Below is a small trained network, with its code and all its weights. Each question gives an input and a target symbol and asks what happens when units are switched off, that is, made to give their printed mean instead of their output.

import numpy as np


def w(rows, s, z=0):
    codes = np.array(rows[::2]) - 128.0
    scale = np.full(codes.shape[1], s)
    scale[-1] = z or s
    return codes * scale


def softmax(a):
    e = np.exp(a - a.max(-1, keepdims=True))
    return e / e.sum(-1, keepdims=True)


def log_softmax(a):
    a = a - a.max(-1, keepdims=True)
    return a - np.log(np.exp(a).sum(-1, keepdims=True))


def net(x, mask):
    ids = ['δεζλμξστφψω'.index(c) for c in x.split()]
    T = len(ids)
    res = E[ids] + P[:T]
    u = 0
    for l in range(2):
        r = res
        for j in range(3):
            rows = slice(2 * j, 2 * j + 2)
            q, k, v = (r @ M[l][rows].T for M in (Q, K, V))
            z = softmax(np.where(np.tri(T) > 0, q @ k.T / 2**0.5, -1e9)) @ v
            o = O[l][rows]
            res = res + np.where(mask[u + j], z, o[:, -1]) @ o[:, :-1]
        u += 3
    return log_softmax(res[-1] @ U[:, :-1].T + U[:, -1])


Q, K, V, O = {}, {}, {}, {}
E = w([
[69,58,116,199],'δ',
[160,184,119,115],'ε',
[139,174,111,113],'ζ',
[176,156,181,86],'λ',
[37,22,85,203],'μ',
[236,202,89,117],'ξ',
[182,186,38,131],'σ',
[208,199,107,70],'τ',
[58,9,23,254],'φ',
[246,177,119,94],'ψ',
[152,54,112,183],'ω',
],0.007)
P = w([
[139,154,170,87],'0',
[42,188,173,163],'1',
[201,74,123,88],'2',
[132,158,158,239],'3',
[32,206,136,117],'4',
[170,58,147,64],'5',
[188,176,145,255],'6',
[43,189,106,107],'7',
[135,28,128,87],'8',
],0.0087)
Q[0] = w([
[171,130,95,135],'0.h1',
[116,107,204,111],'0.h1',
[193,205,103,29],'0.h2',
[218,250,133,231],'0.h2',
[170,104,47,81],'0.h3',
[164,74,149,146],'0.h3',
],0.012)
K[0] = w([
[141,108,74,118],'0.h1',
[81,167,112,134],'0.h1',
[108,253,71,57],'0.h2',
[232,221,70,191],'0.h2',
[108,189,138,185],'0.h3',
[186,126,122,189],'0.h3',
],0.013)
V[0] = w([
[101,110,82,128],'0.h1',
[132,197,180,250],'0.h1',
[175,142,108,168],'0.h2',
[125,191,96,91],'0.h2',
[167,56,64,59],'0.h3',
[198,99,141,174],'0.h3',
],0.015)
O[0] = w([
[105,100,132,159,91],'0.h1',
[192,125,7,128,253],'0.h1',
[129,133,122,159,244],'0.h2',
[84,97,123,155,169],'0.h2',
[82,192,164,154,2],'0.h3',
[152,118,157,142,166],'0.h3',
],0.016,0.0025)
Q[1] = w([
[63,165,127,27],'1.h1',
[102,171,18,119],'1.h1',
[175,74,177,203],'1.h2',
[125,102,203,162],'1.h2',
[146,156,126,250],'1.h3',
[167,78,208,167],'1.h3',
],0.018)
K[1] = w([
[84,248,156,174],'1.h1',
[74,167,214,92],'1.h1',
[237,103,48,190],'1.h2',
[149,119,55,89],'1.h2',
[158,185,117,217],'1.h3',
[157,92,28,182],'1.h3',
],0.017)
V[1] = w([
[72,88,101,64],'1.h1',
[139,177,8,199],'1.h1',
[66,124,154,185],'1.h2',
[123,6,161,137],'1.h2',
[200,95,181,128],'1.h3',
[140,159,100,59],'1.h3',
],0.022)
O[1] = w([
[61,106,134,44,167],'1.h1',
[153,99,32,176,115],'1.h1',
[117,191,85,95,47],'1.h2',
[248,128,153,100,1],'1.h2',
[192,147,164,156,230],'1.h3',
[94,56,155,152,144],'1.h3',
],0.017,0.0054)
U = w([
[173,28,156,85,219],'δ',
[89,43,147,84,158],'ε',
[52,69,140,40,116],'ζ',
[87,129,242,125,66],'λ',
[127,176,163,9,175],'μ',
[78,134,154,252,2],'ξ',
[19,185,67,100,93],'σ',
[23,195,187,96,142],'τ',
[177,213,82,104,133],'φ',
[85,211,212,205,141],'ψ',
[173,215,204,183,148],'ω',
],0.0042,0.0045)

Each question gives the input, a string of symbols that net reads in full, and the target symbol t.
The units are the heads (2 rows each of Q, K, V and O). Each row of codes is followed by its name. A weight is (code - 128) times the scale printed after its matrix; where a second scale follows, it is the last column's (O and U).
mask holds one flag per head, layer by layer. A switched-off head (its flag False) gives its mean, the last column of its rows in O, instead of its output. The means were averaged over made-up inputs and are rounded, as every weight is.
A unit's drop is (log p(t) with every unit on - log p(t) with that unit switched off) / (log p(t) with every unit on - log p(t) with every unit switched off).
The circuit of an input: a set's keep is (log p(t) with only the set's units on - log p(t) with every unit switched off) / (log p(t) with every unit on - log p(t) with every unit switched off). Starting from all 6 units, units are removed one at a time, each time the one whose removal leaves the highest keep (on an exact tie, the one counted first), for as long as the keep stays at least 0.8.
circuit, biggest first: the units of the circuit, biggest drop first
unit that matters most: the unit with the biggest drop
which heads matter: for each layer, one digit per head in row order, 1 if its drop is at least 0.15 and else 0, layers parted by /
drop of u: that unit's drop, to one decimal
input ω σ τ τ ξ, target ω: circuit, biggest first	[0.h1, 1.h1, 0.h3, 1.h2]
input ξ σ ξ ξ ξ σ σ σ, target ξ: circuit, biggest first	[1.h1, 1.h2]
input φ τ ε φ σ σ ω τ, target φ: which heads matter	101 / 110
input μ ε φ ω ξ φ ε, target φ: circuit, biggest first	[1.h3, 1.h1]
input φ φ ψ ω σ σ τ σ, target φ: circuit, biggest first	[1.h2, 1.h1]
input ξ σ τ ξ δ ζ σ, target σ: unit that matters most	0.h2
input ω ζ τ, target δ: circuit, biggest first	[1.h2, 0.h3, 1.h3, 1.h1]
input σ ξ σ σ ψ δ ω, target ω: which heads matter	111 / 001
input ξ σ σ λ λ τ ξ ξ, target ξ: circuit, biggest first	[0.h1, 0.h3, 1.h1, 1.h2]
input ψ φ σ σ σ μ σ φ, target ψ: circuit, biggest first	[0.h1, 1.h1, 0.h3]
input δ δ ψ φ σ, target δ: circuit, biggest first	[1.h2, 0.h2, 0.h3, 0.h1]
input ε ζ ξ, target δ: circuit, biggest first	[1.h2, 0.h3, 0.h1, 0.h2]
input σ σ δ σ μ, target σ: which heads matter	011 / 011
input ψ ω δ φ φ ξ λ δ, target ψ: unit that matters most	0.h1
input φ τ σ ζ φ ε ξ σ, target φ: circuit, biggest first	[0.h1, 1.h2, 0.h3]
input σ σ σ ψ τ τ ψ ζ, target σ: circuit, biggest first	[0.h3, 1.h2, 1.h1]
input φ ω ω ω σ σ ζ ω, target φ: circuit, biggest first	[0.h3, 1.h2, 1.h1]
input μ ξ σ τ φ μ σ, target σ: circuit, biggest first	[1.h2, 0.h2, 1.h3]
input δ μ ψ τ ξ φ ω ψ, target δ: circuit, biggest first	[1.h2, 0.h1, 1.h3]
input μ μ ε ω ω τ ψ ξ, target μ: circuit, biggest first	[0.h1, 1.h2, 1.h1]
input λ λ μ φ τ, target λ: unit that matters most	0.h1
input σ λ ε ε μ, target σ: which heads matter	111 / 011
input ε δ ψ, target δ: which heads matter	001 / 010
input ψ μ τ δ, target τ: which heads matter	111 / 110
input λ μ τ λ ε ψ ζ σ, target λ: drop of 1.h1	0.7
input λ ξ ξ ψ ζ ε μ ε, target λ: drop of 1.h1	0.8
input ξ τ λ φ ψ ξ δ δ, target ξ: drop of 0.h2	-0.3
input ψ ξ ψ λ δ, target ψ: drop of 0.h1	1.0
input μ σ μ φ φ λ φ ω, target μ: unit that matters most	0.h1
